Below is a small trained network, with its code and all its weights. Each question gives an input and a class and asks what happens when units are switched off, that is, made to give their printed mean instead of their output.

import numpy as np


def w(rows, s, z=0):
    codes = np.array(rows[::2]) - 128.0
    scale = np.full(codes.shape[1], s)
    scale[-1] = z or s
    return codes * scale


def norm(h):
    return h / np.sqrt((h * h).mean(-1, keepdims=True) + 1e-5)


def f(y):
    return y / 2 * (1 + np.tanh(0.7978845608 * (y + 0.044715 * y**3)))


def log_softmax(a):
    a = a - a.max(-1, keepdims=True)
    return a - np.log(np.exp(a).sum(-1, keepdims=True))


def net(x, mask):
    res = np.array(x, float).reshape(1, 8) / 4 @ E
    u = 0
    for l in range(3):
        y = f(norm(res) @ A[l][:, :-1].T + A[l][:, -1])
        res = res + np.where(mask[u : u + 6], y, B[l][:, -1]) @ B[l][:, :-1]
        u += 6
    return log_softmax(norm(res)[-1] @ U[:, :-1].T + U[:, -1])


A, B = {}, {}
E = w([
[136,108,129,197,109,147,126,64,113,106,88],'x0',
[104,128,155,119,150,143,97,104,169,103,127],'x1',
[153,136,129,119,142,136,128,160,130,120,124],'x2',
[122,165,145,130,168,103,96,150,91,131,121],'x3',
[52,112,116,156,73,103,119,50,145,163,143],'x4',
[128,127,131,124,137,127,128,125,127,129,126],'x5',
[136,99,3,126,164,85,86,115,112,63,144],'x6',
[196,184,112,126,129,123,114,72,146,178,196],'x7',
],0.0076)
A[0] = w([
[178,93,161,164,59,161,165,161,248,198,97,85],'L0N1',
[112,139,137,103,93,101,96,70,61,142,123,255],'L0N2',
[180,50,99,46,92,181,243,65,171,88,135,147],'L0N3',
[80,120,137,87,175,230,63,131,150,164,219,186],'L0N4',
[159,107,150,236,132,87,133,106,85,159,121,138],'L0N5',
[154,66,92,187,76,77,202,225,3,222,211,146],'L0N6',
],0.0049,0.0023)
B[0] = w([
[124,100,136,117,136,33,107,121,131,108,151,224],'L0N1',
[163,214,126,64,144,107,39,245,134,69,102,232],'L0N2',
[119,255,115,106,134,88,96,124,129,69,73,242],'L0N3',
[79,98,88,135,170,175,144,131,159,106,89,205],'L0N4',
[142,126,131,194,181,76,185,206,138,172,80,197],'L0N5',
[43,105,145,157,205,100,176,97,197,102,129,253],'L0N6',
],0.0072,0.0024)
A[1] = w([
[206,147,142,103,171,180,170,181,87,108,112,250],'L1N1',
[214,171,99,146,108,143,121,75,129,206,255,105],'L1N2',
[116,179,104,128,158,146,123,125,97,118,111,74],'L1N3',
[179,191,114,138,177,159,131,44,127,198,158,235],'L1N4',
[88,190,157,145,211,123,128,135,184,73,137,186],'L1N5',
[166,117,129,252,157,168,130,55,143,123,75,53],'L1N6',
],0.0067,0.0011)
B[1] = w([
[21,155,85,151,50,108,116,74,157,149,138,222],'L1N1',
[97,90,126,84,135,223,136,129,126,90,48,213],'L1N2',
[165,131,239,112,5,63,113,106,139,193,116,152],'L1N3',
[42,79,144,106,124,88,187,175,84,64,65,210],'L1N4',
[160,121,131,254,128,109,115,56,226,183,89,254],'L1N5',
[121,127,44,238,109,196,173,199,104,179,205,197],'L1N6',
],0.0077,0.0048)
A[2] = w([
[111,94,120,130,190,186,116,117,203,152,176,246],'L2N1',
[169,148,207,134,95,152,160,114,145,166,141,205],'L2N2',
[86,170,98,167,101,124,128,158,118,122,77,250],'L2N3',
[110,157,135,155,75,95,137,81,181,104,161,114],'L2N4',
[164,104,182,114,92,191,151,128,105,207,153,47],'L2N5',
[109,109,255,109,96,136,163,129,84,155,115,96],'L2N6',
],0.0079,0.0015)
B[2] = w([
[174,72,163,178,150,110,200,242,44,222,194,172],'L2N1',
[186,109,4,160,65,84,93,105,119,34,176,160],'L2N2',
[187,152,209,32,119,188,122,124,171,202,154,254],'L2N3',
[175,192,126,115,159,91,77,152,143,197,77,193],'L2N4',
[132,60,109,163,61,83,81,145,89,2,192,127],'L2N5',
[187,49,71,84,163,107,64,122,97,106,128,170],'L2N6',
],0.0073,0.0075)
U = w([
[184,82,45,142,108,90,64,99,61,49,206,218],'0',
[150,123,124,137,144,148,118,105,136,191,94,243],'1',
[48,71,176,98,165,229,153,115,82,106,66,126],'2',
[139,110,140,200,185,114,163,105,146,189,132,53],'3',
[150,161,128,129,113,130,108,112,121,179,118,179],'4',
[154,210,163,133,119,92,106,79,125,145,94,4],'5',
[99,135,111,178,120,182,175,174,74,189,254,119],'6',
[102,192,150,91,80,124,91,83,123,178,151,6],'7',
],0.0092,0.0023)

Each question gives the input, the list of numbers given to net, and the class t.
The units are the neurons (one row each of A and B). Each row of codes is followed by its name. A weight is (code - 128) times the scale printed after its matrix; where a second scale follows, it is the last column's (A, B and U).
mask holds one flag per neuron, layer by layer. A switched-off neuron (its flag False) gives its mean, the last column of its row in B, instead of its output. The means were averaged over made-up inputs and are rounded, as every weight is.
A unit's drop is (log p(t) with every unit on - log p(t) with that unit switched off) / (log p(t) with every unit on - log p(t) with every unit switched off).
The circuit of an input: a set's keep is (log p(t) with only the set's units on - log p(t) with every unit switched off) / (log p(t) with every unit on - log p(t) with every unit switched off). Starting from the 12 units with the biggest drops (on a tie, the unit counted first), units are removed one at a time, each time the one whose removal leaves the highest keep (on an exact tie, the one counted first), for as long as the keep stays at least 0.8.
units of the circuit, in order: the units of the circuit, biggest drop first
unit that matters most: the unit with the biggest drop
k most important neurons: the k neurons with the biggest drops, biggest first
top k neurons in layer l: the k neurons of layer l with the biggest drops, biggest first
input [-4,5,-3,-8,-4,3,-8,3], class 0: unit that matters most -> L2N2
input [8,8,-3,-3,-2,-6,5,8], class 2: units of the circuit, in order -> L1N2, L1N4
input [-1,7,7,8,-6,-1,2,8], class 2: 3 most important neurons -> L1N4, L1N2, L0N3
input [4,5,-2,-6,6,-3,7,8], class 2: top 2 neurons in layer 2 -> L2N2, L2N6
input [8,-8,0,6,-1,0,-8,7], class 0: 3 most important neurons -> L2N2, L2N6, L2N5
input [-4,-5,-1,-3,-5,1,3,-3], class 3: 3 most important neurons -> L0N6, L0N2, L1N5
input [-7,5,5,0,1,0,-8,-7], class 0: top 4 neurons in layer 2 -> L2N6, L2N2, L2N5, L2N3
input [7,1,5,4,-7,1,-7,2], class 0: top 2 neurons in layer 2 -> L2N2, L2N5
input [-2,-8,-6,2,-3,4,4,-4], class 3: units of the circuit, in order -> L0N6, L1N5
input [-1,8,-6,1,2,7,2,-5], class 3: units of the circuit, in order -> L2N1, L1N5
input [2,1,-1,-8,-8,7,-4,6], class 5: units of the circuit, in order -> L0N3, L0N1
input [3,7,-6,-3,6,5,1,8], class 2: 3 most important neurons -> L1N2, L1N4, L0N6
input [4,7,1,-7,-6,-4,4,8], class 2: 2 most important neurons -> L1N2, L1N4
input [-3,0,-7,-7,-2,-4,-8,8], class 0: units of the circuit, in order -> L2N2
input [-1,-7,-4,8,1,6,-8,-7], class 0: top 4 neurons in layer 2 -> L2N6, L2N2, L2N5, L2N4
input [8,-1,6,6,2,-2,2,5], class 6: top 2 neurons in layer 1 -> L1N6, L1N5
input [6,8,2,4,-5,1,4,-3], class 3: units of the circuit, in order -> L1N5, L1N6
input [-7,2,7,-8,-3,3,-3,8], class 2: 3 most important neurons -> L1N2, L1N4, L0N2
input [-6,3,-5,8,7,-7,-8,-5], class 0: top 2 neurons in layer 1 -> L1N1, L1N4
input [4,-5,-5,-7,-1,4,6,3], class 5: unit that matters most -> L0N3
input [-3,-5,-5,8,7,-2,6,4], class 5: top 2 neurons in layer 1 -> L1N6, L1N3
input [-7,8,-1,3,5,6,-8,-2], class 0: top 3 neurons in layer 0 -> L0N6, L0N3, L0N5
input [5,2,1,-2,-7,-2,-5,-2], class 7: top 2 neurons in layer 2 -> L2N3, L2N1
input [-7,8,0,0,0,3,2,-5], class 3: top 2 neurons in layer 2 -> L2N1, L2N3
input [-7,-2,3,-2,0,2,-4,4], class 6: top 3 neurons in layer 1 -> L1N3, L1N1, L1N2
